Each row has a name. After each piece below comes the name of the row it's from, unless a question asks for something else. Each question is about the rows just above it. Places in a row count from 0.

[127 150 141 138 127 130 145] = bikaz
[137 126 105 142 140 151 151] = kesib
[108 146 143 164 103 108 143] = pif
[ 80 196 180 213  87 120 188] = lufa
[139 115 101 140 106 116 119] = Seg
[101] is at row and place
Seg, 2
[137] is at row and place
kesib, 0
Where in the named rows is [105]?
kesib, 2
[106] is at row and place
Seg, 4
[116] is at row and place
Seg, 5
Row and place of [138] in the named rows:
bikaz, 3

[139 114  99 128 104 123 131 102  88 151 120 131  98 123  47 141 101 137
 144 138 107 135 138 112 135 176 141 106 124 169  95]  Sotod
[124 108 167  94 103 119 141  93 146 155 138 126 115 135 167  75 105 130
 145 116 122 133 127 104 143 164 141 133 135 117 120]  tas
[101 114 122 108 110 133 136 113 147 123 138 131 142 117 153 143 124 133
 117 131 142 127 161 134 124 167 141 124 115 139 132]  zusi
[ 86 148 116  83 111 141 135 138 142 113 140 129 104 132 142 134 109 131
 118 116 125 163 137 137 109 225 144 135 114 158 131]  vuni
[ 86 148 116  83 111 141 135 107 142 113 140 129 104 121 142 134 109 131
 118 116 125 163 137 137 109 143 144 135 114 158 131]  pameg
[119 148 144 113  74 125 138  83 171 126 143 132 118 131  93 170 138 137
 146  95 135 156 111 116 135 122  96  97 138 159 141]  fusud
[101 114 122 108 110 133 136 113 147 123 138 131 142 117 153 143 124 133
 117 131 153 115 138 129 117 141 148 166 138 137 173]  bemet
[101 114 122 108 110 133 136 113 147 123 138 109 138 117 153 143 124 133
 117 131 142 127 161 134 145 167 141 124 115 139 132]  ros
[177 169  99 197  88  96 138 129 155 107 128  73 182 116 108  90 172 125
  98 176 127 111 160 117 123 184 147  65 127 115 140]  savus
Where in the named rows is [74]?
fusud, 4
which: [119 148 144 113  74 125 138  83 171 126 143 132 118 131  93 170 138 137
 146  95 135 156 111 116 135 122  96  97 138 159 141]
fusud
[105] is at row and place
tas, 16

[ 57 101 141  58  84] = nelak
[ 96  95 102  63 104] = savaf
[ 44  88 131 113 139] = gopo
[101] is at row and place
nelak, 1
Row and place of [139] in the named rows:
gopo, 4
[57] is at row and place
nelak, 0
Row and place of [58] in the named rows:
nelak, 3
Row and place of [95] in the named rows:
savaf, 1
Row and place of [131] in the named rows:
gopo, 2

[166  73 125  99 167 175] : vak
[167 115 125  98 166 175] : Zov
[ 80 144 138  93 116  74] : kamob
[ 80 144 138 112 118  60] : rufeg
[105 204  86 111 116 130] : dof
[ 99  96 139 154 161 117] : rekof
Row and place of [118] in the named rows:
rufeg, 4
Where in the named rows is [60]?
rufeg, 5
Row and place of [115] in the named rows:
Zov, 1
Where in the named rows is [98]?
Zov, 3
[73] is at row and place
vak, 1

[135 130 135 138  81 110 118 111  92 138  96 133 104  74] : pevul
[123 118  75 126  71 123 111 117  54 169 106 139 104  56] : zimat
[132 141 153 133 157 115 152 114 200 121 139 117 168 172] : fefe
[121 115  69 122  75 130 109 115  47 171 109 141 103  59] : nede
Where in the named rows is [59]?
nede, 13
Row and place of [200] in the named rows:
fefe, 8
Where in the named rows is [157]?
fefe, 4
[169] is at row and place
zimat, 9

[135 134 165 125 120 116 159 123 126 126 152 128 149 122 149  83 125 129
 134 141  93 120 147 118 123 131 100  96  94 127  84 147 134 168 113 113
 136 157 129 149  97 134 181 145 116 112 132  97 143 121 110 150 140 119
 125 115 128 124  81 109 121 137 130]  saz
[126 128 131 125 111 126 126 123 126 133 135 113 127 132 118 128 129 126
 123 132 121 118 128 120 129 143 128 127 159 121 135 133 131 168 118 125
 131 140 133 110 125 144 150 133 135 118 133 129 122 128 123 121 125 129
 131 132 122 149 181 115 128 123 123]  nukol
[134 133 162 121 117 116 149 123 140 125 152 132 153 121 148  82 124 129
 138 140  90 120 151 115 122 133  99 145  91 127  75 146 134 168 114 111
 131 158 130 146 101 129 180 146 116 111 133  97 148 121 109 152 138 121
 123 115 134 123 180 109 121 136 128]  Fered
[133 134 163 124 120 112  92 123 130 127 152 135 152 122 143  78 123 133
 140 140  90 120 157 113 125 135 102 139  88 128 154 151 131 168 117 111
 139 146 133 144 102 133 193 134 119 111 135 103 147 124 112 151 141 118
 127 120 133 119 222 105 124 133 129]  nedo
[130 134 163 126 121 112  88 123 122 129 155 141 149 124 147  82 125 132
 138 142  91 122 156 116 124 133 104 119  92 128 199 150 130 168 117 113
 140 151 134 140  99 136 194 131 117 112 133 104 144 125 111 153 141 119
 126 117 130 120  79 104 125 136 132]  feti
[133 132 166 124 119 119 126 123 130 125 154 124 150 118 137  78 124 129
 135 137  88 117 143 114 122 135 104 135  90 125 204 145 134 168 111 118
 127 153 131 159 105 135 171 148 114 109 134  97 141 120 108 150 138 121
 123 114 130 120 122 111 120 134 126]  zokif
[133 127 127 118 120 134 163 123 122 126 124 109 129 132 112 121 129 121
 123 130 123 120 128 126 129 135 125 112 168 119 171 131 127 168 116 132
 132 115 128 127 131 135 122 113 132 118 126 144 116 123 120 120 118 134
 130 124 126 131 157 119 123 116 130]  mizif
[129 132 163 124 120 114 128 123 128 126 154 131 152 120 131  74 122 123
 140 138  90 118 154 109 124 137 105 101  89 126 119 150 131 168 116 114
 135 138 135 155 108 135 186 133 117 110 137 102 146 122 108 149 140 119
 129 121 131 112 117 106 122 134 127]  zoni
[134 136 170 130 123 115 132 123 129 128 153 125 147 122 144  81 125 130
 130 140  96 121 142 119 125 131 102 146  94 128 138 147 132 168 112 115
 140 154 130 154  97 140 184 141 146 111 131  99 137 123 112 148 143 116
 128 116 124 126 177 110 123 135 130]  vara
[130 124 127 125 117 129 174 123 138 136 127 123 129 132 124 132 126 126
 120 133 121 114 128 120 134 138 126 168 150 123 107 131 134 168 119 127
 139 136 134 114 123 137 138 137 131 120 130 119 130 130 126 119 119 132
 126 134 126 140  99 123 130 131 127]  misuf
[129 131 141 125 114 129 139 123 132 137 135 114 127 128 118 128 130 129
 117 134 120 112 135 120 133 142 134 130 133 121 117 132 135 168 125 127
 145 144 134 112 122 147 137 130 135 125 124 114 121 134 129 119 120 132
 123 134 117 163  49 119 134 127 121]  kufu
[129 122 130 111 124 135 126 123 132 122 135 111 128 130 109 115 132 120
 128 126 117 125 137 131 129 135 134 133 155 118 138 131 129 168 116 133
 122 115 120 130 144 135 118 102 136 117 124 139 109 126 118 125 115 132
 132 121 122 131  78 119 126 113 136]  Burer
[133 134 163 124 120 112  92 123 130 127 152 135 152 122 143  78 123 133
 140 140  90 120 157 113 125 135 102 139  88 128 154 151 131 168 117 111
 139 146 133 144 102 133 193 134 119 111 135 103 147 124 112 151 141 118
 127 120 133 119 222 105 124 133 129] is in which row?
nedo
which: [135 134 165 125 120 116 159 123 126 126 152 128 149 122 149  83 125 129
 134 141  93 120 147 118 123 131 100  96  94 127  84 147 134 168 113 113
 136 157 129 149  97 134 181 145 116 112 132  97 143 121 110 150 140 119
 125 115 128 124  81 109 121 137 130]
saz
The row with [129 122 130 111 124 135 126 123 132 122 135 111 128 130 109 115 132 120
 128 126 117 125 137 131 129 135 134 133 155 118 138 131 129 168 116 133
 122 115 120 130 144 135 118 102 136 117 124 139 109 126 118 125 115 132
 132 121 122 131  78 119 126 113 136] is
Burer
[158] is at row and place
Fered, 37
which: [134 136 170 130 123 115 132 123 129 128 153 125 147 122 144  81 125 130
 130 140  96 121 142 119 125 131 102 146  94 128 138 147 132 168 112 115
 140 154 130 154  97 140 184 141 146 111 131  99 137 123 112 148 143 116
 128 116 124 126 177 110 123 135 130]
vara

[128 177 154 126 172 141 168 178 128 128 161 164 140] : mumi
[128 120 167 126 130 134 151 162 129 139 159 144 140] : Tavut
[129 142 134 131 155 127 168 101 132 127 115 159 133] : buron
[128 169  88 127 177 125 180  84 128 131  98 169 121] : dusol
[127 159 103 126 171 128 171 112 128 127 121 167 121] : Reb
[129 171 158 125 149 141 156 138 128 145 139 153 143] : Gutar
[129 142 134 131 155 127 168 101 129 140 115 159 133] : tama
[126 136  99 126 144 126 145 135 128 126 126 144 116] : Kop
[128 178  70 128 162 111 173  35 127 126  76 155 111] : Bik
[112] is at row and place
Reb, 7
Where do [128 169  88 127 177 125 180  84 128 131  98 169 121] appear?
dusol
which: [127 159 103 126 171 128 171 112 128 127 121 167 121]
Reb
Row and place of [149] in the named rows:
Gutar, 4
[132] is at row and place
buron, 8

[150 154 130 149 139 136 100  94  70] = divo
[ 72 164 188 142 118 100 131 136  46] = sagu
[153 169  73 126 137 156 130 146  84] = gekab
[ 74 124 152 144 116  99 137 140 116] = zamim
[140  95 119 106 138 119  94  74  48] = supeb
[ 97 121  99 126 125 100 114  85 136] = Peko
[148 159 158 114 137 141 113 122  77] = nizev
Row and place of [121] in the named rows:
Peko, 1
[148] is at row and place
nizev, 0
Where in the named rows is [152]?
zamim, 2
Row and place of [156] in the named rows:
gekab, 5
Row and place of [142] in the named rows:
sagu, 3

[231 138 184 112 139  93 138 115 123 135 126 108 154 129 120 107 133 131
 111 128 116 129 135 114 125  61 149 106 135 145 106 132 146 128] : mido
[ 69  96  91 139 138 146 119 154 147 127 128 121 120 130 127 140 126 125
 131 126 147 128 132 133 131 138 137 120 125 137 134 127 122 123] : Tetel
[184 116 152 150 111 148 118 100  74 129 130 175 133 107 153  73 112 139
  97 145 113 141 104 138 125 130 124 177 130 107 139 114 133 150] : pegad
[158 132 127  75 123  70 140 108 156 130 124 113 152 144 158 160 124 120
 160 107 122 112 125 153 127  42 107  77 128 133 148 143 124 121] : mov
[115 179 118 105 113 115 124 103 137 126 129 110 141 171 129 141 108 127
 142 120 122 126 116 131 127 118 137  96 128 141 114 152 118 130] : mego
[115 179 118 105 113 115 124 103 137 126 129 110 141 171 129 141 108 127
 142 120 122 126 116 131 127 118 137  96 128 141 114 121 134 127] : Gadu
[141 154 136 133 121 128 126 113 147 129 130 115 140 140 136 138 127 127
 138 132 120 129 129 122 127 149 130 134 126 139 106 141 122 126] : gameb
[158 132 127  75 123  70 140 108 156 130 124 113 152 144 158 160 124 120
 160 107 130 121 155 126 131 150 106 146 123 153 101 143 117 101] : subiz
Which row holds [141 154 136 133 121 128 126 113 147 129 130 115 140 140 136 138 127 127
 138 132 120 129 129 122 127 149 130 134 126 139 106 141 122 126]?
gameb
The row with [115 179 118 105 113 115 124 103 137 126 129 110 141 171 129 141 108 127
 142 120 122 126 116 131 127 118 137  96 128 141 114 121 134 127] is
Gadu

[122 134 105 108 112 119 140 109 110 121 124 122 135 123]  sil
[128 147 145 133 124 148 140 120 122 125 132 120 138 119]  Dok
[121 123  96 132 142 129 175 171 141 131 127 125 177 128]  mik
[133 141 124 108 124  87 123 129 127 125 123 132 114 126]  Bisok
[128 136 155 117 110 156 140  99 103 118 119 129 132 122]  sobi
[122 130  82 133 155 151 154 158 170 131 126 124 145 128]  loda
Row and place of [96] in the named rows:
mik, 2
[148] is at row and place
Dok, 5
Row and place of [138] in the named rows:
Dok, 12
Row and place of [87] in the named rows:
Bisok, 5
[154] is at row and place
loda, 6
[109] is at row and place
sil, 7

[ 71 145  78  70 126] : Fumor
[126 130 122 130 127] : dulo
[ 99  99 137 104  89] : lutot
[103  64 129  76  74] : dag
[122  55 131 112 111] : nuti
[127 133  69  60 124] : degem
[123 124 124 124 122] : Bal
[113 114 120 113 109] : biti
[ 94  40 132  56  53] : Rano
[ 86 143  92  82 132] : mep
[69] is at row and place
degem, 2
[76] is at row and place
dag, 3
[114] is at row and place
biti, 1
Where in the named rows is [40]?
Rano, 1
Where in the named rows is [56]?
Rano, 3

[172 169 127  73] = setub
[155 152 123 177] = pafo
[189 118 128 111] = fur
[118 119 125 155] = Seba
[106 135 143  84] = keze
[183 209 127  85] = pim
Where in the named rows is [119]?
Seba, 1
Where in the named rows is [106]?
keze, 0
Where in the named rows is [84]?
keze, 3

[188 167  60 184 177  85  77 107 122 166 197 102 136 161 190 119  92 182
  94 142  74 174 105 130  66 207  81  84  82  94  63 133 103 143 134  49
 110 187 153 207 183 107 134 125  74 117  55  54  46 105 132  68  53 164
 163]  kepuv
[131 144  48 193  65 115 152 145 103 172 137 170  60 169 188 158 153  95
 150  83 174 185 159 167 198 183 207 191 194 107 119 192  98 200  65 170
 120 154 121 180  70 170 121  50 143 122 101 142  74 194 175  88  87  49
  54]  bage
[188 167  60 184 177  85  77 107 122 166 197 102 136 161 190 119  92 182
  94 142  74 174 105 130  66 207  81  84  82  94  63 133 103 143 134  49
 110 187 153 207 183 107 134 125  90  48 119 153  87 194 106  76 107 156
 205]  kide
[131 144  48 193  65 115 152 145 103 172 137 170  60 169 188  89 153  95
 150  83 174 185 159 167 198 183 207 191 194 107 119 192  98 200  65 170
 120 154 121 180  70 170  93  50 143 122 101 166  74 194 175  88  87  49
  54]  losan
Where do [131 144  48 193  65 115 152 145 103 172 137 170  60 169 188  89 153  95
 150  83 174 185 159 167 198 183 207 191 194 107 119 192  98 200  65 170
 120 154 121 180  70 170  93  50 143 122 101 166  74 194 175  88  87  49
  54] appear?
losan
Row and place of [46] in the named rows:
kepuv, 48
Row and place of [117] in the named rows:
kepuv, 45
[164] is at row and place
kepuv, 53

[153 123 132 154 146 153 171 119 131 123 140 130  99 122 105 149 108 139
 125 144 124 150 131 106 121 115 112  94 148 107  77 102]  pulu
[134 128 139 117 120 148 121 108  85 101 137  83 135 127 161 114 115  99
 120  95 167  98 129 164 114 108 123 161 113 134 123 140]  mon
[123 133  77 119 103 153 141 129 153  99 163  73  99 137 125 193 128  91
 133  70 128 123 126 109 109 147 105 104 132  90  65 110]  zugog
[112  81 102 133 118 124 108  71 163 143 160  78 111  69 149  64 163 188
 116  73 128 139 119 134 122 115 118 157 136 111 152 216]  zul
[162 112 147 149 154 112 111 134 155 166  80 160 131 132  98 119 136 170
 133 146 131 151 130 128 100 100 146 144 115 160 133 151]  dapem
[ 81 165  93  90  94  80 117 165 104 112 152 147 112 178 104 149 158  96
 176 127 123 116 103 120 143 124  99 148 137 166  98 159]  bezot
The row with [112  81 102 133 118 124 108  71 163 143 160  78 111  69 149  64 163 188
 116  73 128 139 119 134 122 115 118 157 136 111 152 216] is
zul
Row and place of [110] in the named rows:
zugog, 31

